Each row is followed by its class number.
[ -9  29  15  26  61  17 -13  -6  -7 -48   1 -23  37   0   0  47 -18  11
  -9 -48  31  18  -6  10  -9 -24 -12 -10  21 -11  62 -21 -36  23 -23 -15
 -12  29]
8
[  5  18 -54  21  35 -16 -44  36  -5   8  26  34   1 -36  29  12  -2  62
  24  19 -23  21 -41  14 -29  18  -8 -14 -17  17  22  -3 -15  -2   1  12
  16 -23]
11
[-16   6  17 -32  19  -8  10 -29 -10  55 -47 -28  -8  -2 -20 -13   5 -93
  15  -3 -49  26 -34  10  -6 -28 -20 -11  -9   4 -30 -20 -28  -9  13 -24
  59 -27]
11
[-48 -18  22   6  -2 -45  63  -7   6  34  52  43  32   0 -25 -37 -10 -36
  29  48 -41 -14  -5  -7 -19   3 -54   6  28 -35  27 -22 -29   2 -38  47
  28 -15]
7
[  9  36  -6   6  79  13   8   6 -12 -39   1 -13  21 -11 -14  43  -7   3
 -16 -57  11  27 -16  26  -2 -28 -13  -7  19   5  71 -16 -36  11 -10 -32
 -10  33]
11
[-27 -17  -9 -34   4 -66 -81   8 -22  13 -38   1   9  50 -15  13  20  77
  -2  33  66  19 -37   0  17 -55  45   0  38 -19  55 -53 -22  30   6  -4
  44  14]
2
[-18 -19  40 -15   0 -44  41 -40  -5  22 -32 -16 -11  31  24   2 -16 -79
 -22   2 -25  20 -32  -8 -15  -7 -22   4  -8 -12 -30 -18 -20 -45 -16 -34
  40 -16]
1
[  4  21 -23  71 -12 -36  -5 -33  -4   9 -33   8  21 -36  22  34  27  79
   4 -41  10   5 -13 -22 -17 -30  47  75  30  19  -6  32 -29 -39 -48  13
  -1 -38]
8
[-36 -30  22   0  12 -49  71  -7   4  23  38  46   4   1 -43 -34 -19   1
   1  26 -17  -6  -1  13  -9 -18 -62   1  24 -20  20 -23 -11   5 -40  40
  18 -19]
0
[-21 -24  15 -24   2 -48 -36  29 -44  17  -1  10   5  69 -87 -34  29  50
 -24  42  48  16 -21 -17  15 -33  35 -10  40   0   0 -36 -25  24  49 -10
   7   3]
2
[-20 -10  32  26  36   7 -18  45 -48 -67 -43   3 -65  12 -56 -34  29  11
 -13  60 -51 -44 -20 -37  41 -30   7 -30  -5  26  48 -12  21  56  12  34
 -14  13]
9
[ -8   5 -50  33   3 -29 -16  20 -12  13  37  34  18 -18  37  13  -3  59
  12  13 -32  21 -48  21 -16  41  -3 -12 -22  13  20 -10  -2   0 -19  13
   7  -2]
7
[-16  12 -10  30 -25  14  34  21 -15  19 -44  23  30  12 -35  48   6  60
 -39  63  24  -2 -24 -54  39  17  53 -30 -26  43  74 -21  43  12  95  42
 -15  -6]
0
[  4  -1   3 -48 -34 -43 -78   0 -45  -8 -54 -31 -15  14 -12   2  28  35
  41  20  13  -9 -19   1  23 -63  73 -26  -2 -11  90 -28 -22  26   2  14
  36 -13]
1
[ -27  -23  -24   -7    6  -31   19  -10  -57   31   13   27   -6    6
 -114  -11   33   32   16   10   21   71  -35  -22   17  -26   54   -3
    1   12   -4  -42   13   44   19   -2  -13  -34]
0
[-26 -27 -12 -54  28  -7 -40  23  -1  58 -46  -2 -15  31 -21 -23   1  72
   6   7  10  19 -14 -20  10 -29  22   6  61  18  -3 -28  -3  37 -15  16
  24 -15]
5
[-10 -12  34  13  14 -34  48   2  14  24  61  40   7 -21 -61 -32  -3   4
   2  45 -23 -14   1  17 -12 -29 -70   2  21 -15  26 -25 -38  -8 -20  39
  21 -10]
4
[  -9    9  -10  -26   -5  -13  -39   53  -47  -30  -21   -9  -47   40
 -103  -38   22   90   -3   16   18  -34   19  -22   20  -54   53   12
   34   16   -3    9  -12   36  -21   30    9  -20]
3
[  5  20   2  26  68  15 -21  -4   3 -24  18 -23  52   2 -19  35  -5   8
 -23 -28  10  17 -14  17  -2 -38 -34 -22  15 -10  74 -23 -30  20 -13 -28
 -18  41]
4
[-13  10  22 -52 -13 -26  42 -14  -5  40 -13 -35  25  29 -48  -3  -1 -20
  13   6   5  15 -44 -10   2 -49  20  -7  37  20   2 -47 -54  69 -26  15
  51 -45]
7
[ 66 -21 -31  14 -17   4 -17 -29  29  55 -21  -2   6  -4  51  24  20  58
 -33 -71  10  19 -37  10  19 -31  30  12  52  73 -17  -5  11   6 -22 -24
 -11 -11]
3
[  4  -1 -50   2  19 -20 -41  18 -15  -1  30  40  17 -15  16   6 -19  87
  20  26 -13  25 -40  15 -26  28  13 -13 -29  10  21  -3 -10  -4  -8   6
   5 -17]
6
[-22 -12  45  -3  14 -51  53   4  20  17  65  30  13   7 -55 -33  -6 -24
  10  55 -29 -16 -10  10 -12 -23 -74  -6  24 -26  22 -27 -43   5 -37  40
  27  -7]
4
[-13 -32  11 -35 -20 -47  -8  21 -30 -11  -9  -6 -54  32 -46   1  45   7
  56  48  31  43 -32 -34  24 -63  35  10  24  -1  -5 -41  -5  12   4 -24
  16 -25]
1
[-32 -16  32 -13   2 -29  49   9  11  28  36  31  12 -18 -50 -27  -5  16
  25  19 -19 -19  16  29  -3 -13 -66  12  50 -17  33 -31 -15  -8 -36  45
  20 -20]
10
[  6   0 -15 -34   1 -16  -9  26 -16  43 -44 -32  24  24 -24   7  39  43
  15  -9 -21   8 -54   0  21 -47  40 -16  20  58  48 -35 -17  47   8  33
  31 -21]
7
[  1   3 -33  33   9 -11 -53  13  -5  -3  28  32   9 -51  18   1  -2  65
  37  24 -15  16 -27  23 -27  23  -3 -11 -22   7  16 -10 -17   3   7  25
  10  -8]
8
[  5  -4 -35  13   0 -14 -46  16 -14  22  22  31  12 -31   5   2   6  69
  26  14 -29  17 -36  24 -19  30  -4   6  -7  16   5 -11  -1   2  -9  13
   7 -22]
10
[-35  11   2   5 -23 -19  61 -17   0  55  30  13   6  38  19  45  24  29
  -8 -19   7  48 -32 -38   1  -6  26  25  18  13 -20 -11  28  31 -18  12
  -4 -54]
9
[-10 -28 -10  13   2 -23   9  -6 -23  40 -29  -5 -10   8   4  23  44  59
 -21 -37   9  27 -42 -15  12 -36  29  25  42  30 -51 -13 -20  38 -64 -14
 -48 -30]
9
[-12  13  13 -67 -64 -24 -50   0 -14 -10 -55 -44 -18   8   3  -8  10  28
  45  45  -7 -11 -32 -16  21 -36  45  11  12 -17  32  -8   0  79 -13  -2
  57 -10]
1
[ 61  -7  29 -23   2  20  41 -27  12  24  -8  35 -78 -18 -51 -25 -14 -35
 -59  46 -40 -14 -27 -11  13  22  74 -46 -20  93  -1 -14 -16  -9  29  54
  31 -11]
4
[-43 -11  22   6   0 -27  48  -7   0  15  39  50   5 -30 -60 -39  -6  20
   7  26 -12 -22  12  21 -19 -15 -41  10  26 -30  18 -22 -34  -5 -34  54
  16  -8]
8
[ -40  -28   46  -22   25  -42   66  -40   -1   46  -46  -38   14   25
  -21  -12    7 -109   10  -14  -37   24  -22  -20    1  -30  -38  -13
   -2   -2  -35  -30  -35   -9  -21  -18   29  -44]
9
[-12   2   4  13  69  12  12  -5  -6 -50 -12 -14  35   5  -6  31 -20  -1
   4 -46  12  25  -3 -16   5 -54 -27 -17  17 -11  92 -22 -36  30 -15 -37
  -6  29]
9
[   6  -27    8 -102  -44  -16  -34    5  -36   51   -7    7  -25    9
  -84  -50   46   87    1    3    6   15  -23  -13    1  -31   77   10
   37   12   16  -53  -22   91   -4   57   61  -23]
2
[-36  -7  52 -13  34 -56  57 -41  -6  53 -31 -24   2  22  -8 -16  -6 -85
 -23 -19 -39  13 -42  -2 -17 -17 -45   8  15 -11 -43 -33 -35 -11 -21   1
  41 -47]
11
[-11   7 -45  39  12  -6 -56  14 -11   7  27  36  13 -42   8  -3  -4  70
  28  22 -22  21 -28  18 -31  17   4 -13 -22   8   6  -7 -18   5   3  21
   9  -7]
8
[-38  -4  52 -25  -6 -29  18 -44   2  45 -45 -43   4  23  26   5  -7 -88
 -13   5 -37  19 -23   3  -8  -9 -32  -4  12 -22 -23 -27  -4 -14 -25 -24
  47 -16]
1
[  2  -2 -41  28  -5 -30 -41  24 -12   8  30  45   3 -31  44   4  -9  75
  19  22 -24  22 -33   5 -29  25  -3  -7 -32   2  23  -2   8   2  -7  10
  18 -16]
1
[  7  -3 -59  34  16 -23 -60  19  -3  -2  27  30  10 -12  26   1   1  46
  25  34 -35  13 -43   8 -13  18  -6 -20 -28  21  21  -5   8  -2   9   7
   5  -6]
3
[  5   7 -51  26   8 -20 -60  25   1   0  23  22  21 -13  25  11  -3  60
  23  35 -27  13 -36   3 -15  29  -1 -13 -21  19  19  -6   0  11   5  13
  10  -7]
3
[ -4   7 -45  24  11  -7 -55  18  -7   3  26  31   8 -33  10   5   2  68
  24  19 -12  23 -29  23 -29  27  16 -18 -10  13   1  -6 -22  -2 -13  17
   0  -6]
8
[ -3 -49   9 -10 -15  -6  31 -26 -19  13 -61  34 -12  -8 -24   6  14 -35
 -27  48  28 -31   4 -35  30  30  47 -33 -48 -10   1 -24   9 -67  24  17
 -21   1]
6
[ -4  16   8  15  41   9  -6  -8  -7 -43  -7 -21  28 -13  20  32 -33  23
 -14 -43  15  22  -3  12  -3 -30 -30  -6  14 -17  85 -19  -5  18  -6 -44
   6  35]
1
[ 43 -11  53  54  26   0 -36  14 -17 -37   7  54 -39  -6 -90 -48  22   3
 -55  74 -43 -13 -17 -45  34  -1  15 -51  18  38  87 -34  28 -13  66  34
  28  24]
4
[  6 -10  58  14  11  15  -4 -40 -35 -63 -66   5 -41 -15 -48 -21 -35  12
 -68   9   6 -56  12 -37  25 -15  58 -14  -7   5  38 -47 -23  40  25  55
  22  28]
10
[ -18  -15   38  -27   38  -30   35  -39   -5   64  -41  -24    9    2
   11   -7   -2 -110    9   -5  -60   12  -43    3  -28  -18  -41    2
   -3   -4  -28  -27  -67  -19  -15    4   40  -35]
11
[  0   1 -45  22  12 -13 -39  19  -9  14  18  37  10 -26   7   8  -1  65
  18  13 -27  14 -31  26 -17  25  -3  -9 -19  21  11 -12   3 -10  -6  15
  11 -14]
10
[ 61 -14  12 -20 -41  52  76  24 -22 -75  21  54 -76 -36 -80 -13  28  45
 -60  39  20 -17  -1 -70  30  40  66 -51 -45  37  35 -58  12   0  49  49
  -7   2]
5
[-24 -20  27  -9   5 -39  64 -13   5   6  63  52  13  -5 -57 -41 -12   9
  21  33 -20   5   2  -7 -11 -14 -34  11  24 -24  19 -27 -15   2 -25  35
  24 -20]
6
[-15  21   6   8 -17 -12  39 -36 -12  24  20   0 -10 -37  15  53 -15  -1
  39 -27  22  46 -13 -14  -1  25  28  18  15  -2  33 -11 -24   9 -53  -6
  -4 -27]
2
[ 20 -28   3 -53 -46 -21 -37   6 -19  21 -29   7 -42  -4 -79 -39  51  38
  56  42  -3 -16  -8 -21  29 -69  65  -3  56  30  41 -33 -14   7 -11  43
  44 -52]
10
[-27 -21  34 -56 -42 -57 -10 -19 -21   3 -22 -14  -3  58 -41  -8   7  44
  51   6  45  -2 -11 -23  40 -80  67  21  27 -21  17 -58 -36  82  21  41
  47   2]
10
[ 30 -23  33  41 -14  28  15   7 -10 -60 -37  22 -45 -42 -47 -35  -3  67
 -50  50 -30  -9  15 -96   3 -20  52  -8  41  54  57 -35 -10 -26  61  40
  27   1]
1
[ 13  12  32  57  -1 -15 -61  31 -27 -11 -54  41  -6 -22 -37 -28 -22  39
 -27  45  20 -71   2  20  30 -17  -1 -51 -30   6  24 -12 -28  36  30  43
  27  22]
8
[-14 -23  52 -15  24 -30  38 -25  11  39  -1 -35 -10  35 -13 -16   9 -61
 -32   3 -37   6 -22   4 -15 -14 -43  -1   5   4 -70 -25 -32 -21 -21   8
  23 -15]
4
[ 24 -37   7  29  39  41  33 -12   5  -7 -72  31 -49 -78 -42  -6  -4  48
 -87  33  28 -18  12 -14  54  24   8 -41  30  57 112 -49  63 -87  81   4
 -36   4]
5
[ 23  26  15  33 -53 -10   1   0 -24  29 -19  -8   2 -11  34  49  18  32
  20 -50 -11  26  -2 -49 -14 -22  28  21   9   7   5  10 -30 -19 -64   1
  29 -52]
1
[ 37  -5  36  74 -15 -41  64 -40   1 -75  28   2   8 -41 -82 -84  42 -36
 -50   2 -21 -20  -5 -29  34 -16  -4 -43  20  17 -17 -37   2 -16  72 -12
 -15  -4]
11
[ -7  -1 -48  30  10 -19 -23  32 -10   9  31  27  14 -15  38   4  -6  65
  11  24 -29  10 -39  12 -22  44  -7 -13 -20  17  15  -4   1  -3  -7  19
   5 -11]
7
[-19  -2  -2 -54 -20 -26   8  30   7 -20  29 -27   7  40 -48   9  64  54
  45   9  31  33 -26 -14  41 -66  36 -11  76  13  18 -43  -7 101 -35  -1
 -13  -2]
9
[ -8  26 -22   2 -27  -1  28  -5 -17  32   0 -15  20 -17  -2  61   3 114
  20 -65  24  49 -10  -2   0 -36  36  52  30  19   0  -5 -28  72 -61  17
  -5 -23]
0
[  24   -5    8   61    0   21  -28   -3  -68    4  -77   53 -102  -43
  -12    6    6   65  -22    6  -20  -34   -1  -66   11  -44   48   33
  -14   18   62    5   -7  -43  -33   45   20  -46]
5
[  6 -17  30 -53 -57 -25   0 -13 -48  41 -30  19 -26  13 -32  22  15  24
  18  32  29  35 -34 -17  29 -29  87  10 -20   3  33 -47 -30  49  52  15
  27   4]
1
[-12  38 -13  12 -19 -25   2 -20   0  21 -48 -18  44 -12   7  53  19  47
   4 -54   2  -2 -27  -5   6 -18  17  51  26  -2  12   7   2  23 -89   1
  23 -29]
10
[  2  41  -1 -12 -16  -7  22 -17   9   7 -25 -23   0 -33  21  50  17  25
  -1 -53 -26  24 -22 -35  -1  18  45 -11  35  19  56 -24  -5  -9 -69  33
  37 -38]
11
[ 27  30 -19  -2   4 -27   4   8 -33 -54   7  20  13  28 -89   4  35  20
   9  28  18  -1 -34 -26   5 -82  47 -14 -29   9  45 -18 -29  10  -5  -2
  42 -34]
6
[ 23   9  -3  24 -25  -7   6 -32   9  49  41  19   0  17  92  49  13  16
  10 -23  25  10 -25  -2   5   6  39  46  32  16  13  19  32  23 -18  13
 -15 -24]
7
[-20  23 -35  -1  74  55 -44  10 -31 -92 -38  -8 -22 -21 -46   6   2  -2
 -13  29  -3 -48  26 -18   8 -36  62 -55  -9   4  95   2 -25  51 -42  28
 -36  37]
9
[ -7 -33  67 -37  -7 -25  43 -24  -8  33 -64 -62   1  27 -14 -29   3 -54
 -34 -16 -45 -22 -25  20   8   7 -43   2  21  19 -47 -22 -22 -40   6 -12
  11 -26]
10
[ -5  -1  43  -6 -51 -96  20  42 -16  -6 -14  40  -9  63 -49  -4  50  85
 -29  28  12  -6 -62 -29  44 -44   7  24  70  -6  42 -32  -4   1  -9   7
  45  -4]
11
[-15  27   1  25  54  18   6   7 -10 -29   7 -21  46  15  15  41 -29  20
 -17 -34  13  14 -11   6  -3 -11 -20   4  28  -4  66 -13 -21  37 -15 -19
  -9  37]
7
[ -30    4   20 -100  -10  -28  -24   26  -26   19  -24  -24  -25    4
  -84   -4   25   63   17   18   26    7  -11   50   22  -11   27   20
   30   -3   -2  -48   -1   68  -26   34   37  -15]
10
[-34 -18  23 -11  18 -46  46   5   6  16  55  47 -12 -16 -34 -40 -22   0
  16  26 -17  -3  11  27 -19 -25 -62  -4  33 -27  37 -26 -11   0 -49  28
  28 -14]
1
[  1  16  -3  44 -15 -13   9 -37   3  10  33   7  16 -45 -19  -1  -6   1
  17 -13  34  34   9   1  13   3  16 -10  38   3  -9 -15 -20  28 -15 -31
 -11  -1]
2
[ 16   8  10  26   8  21  41  41 -32  16  22  58 -41 -30 -76 -17  41  72
 -35  35  -6 -32 -15  39  48 -32 -11   5  -1  39  32 -26  18  56  33  47
 -45  19]
5
[-48   8 -23  41   0 -20  25 -33  -1   5  13  -1  10  32  60  52  36  -5
  10 -17 -42  38 -33 -55 -14 -11  25  18  11  -7  15   4  17 -22 -59   1
 -11 -27]
9
[  3  10 -39   8  -1  -7 -49  17 -12  17  16  26  11 -29   9   5   0  58
  23  18 -34   9 -31  32 -18  28  -1  -3 -16  16   8  -4  -4   3 -12  13
  15 -15]
10
[-31 -11  41  12  -5 -39  43  -2   5   2  48  50  11 -14 -53 -40  -5   1
  23  26 -18 -12  10  11 -12 -18 -48   8  32 -32  21 -23 -41  -3 -27  45
  30   2]
8
[-34 -15  63   2   7 -31  42 -23 -10  36 -51 -36  15  41  18   4 -17 -74
 -26   7 -31   5 -32 -21  -1   6 -43  10  21  -8 -19 -24 -28 -31  -7 -14
  39 -14]
7
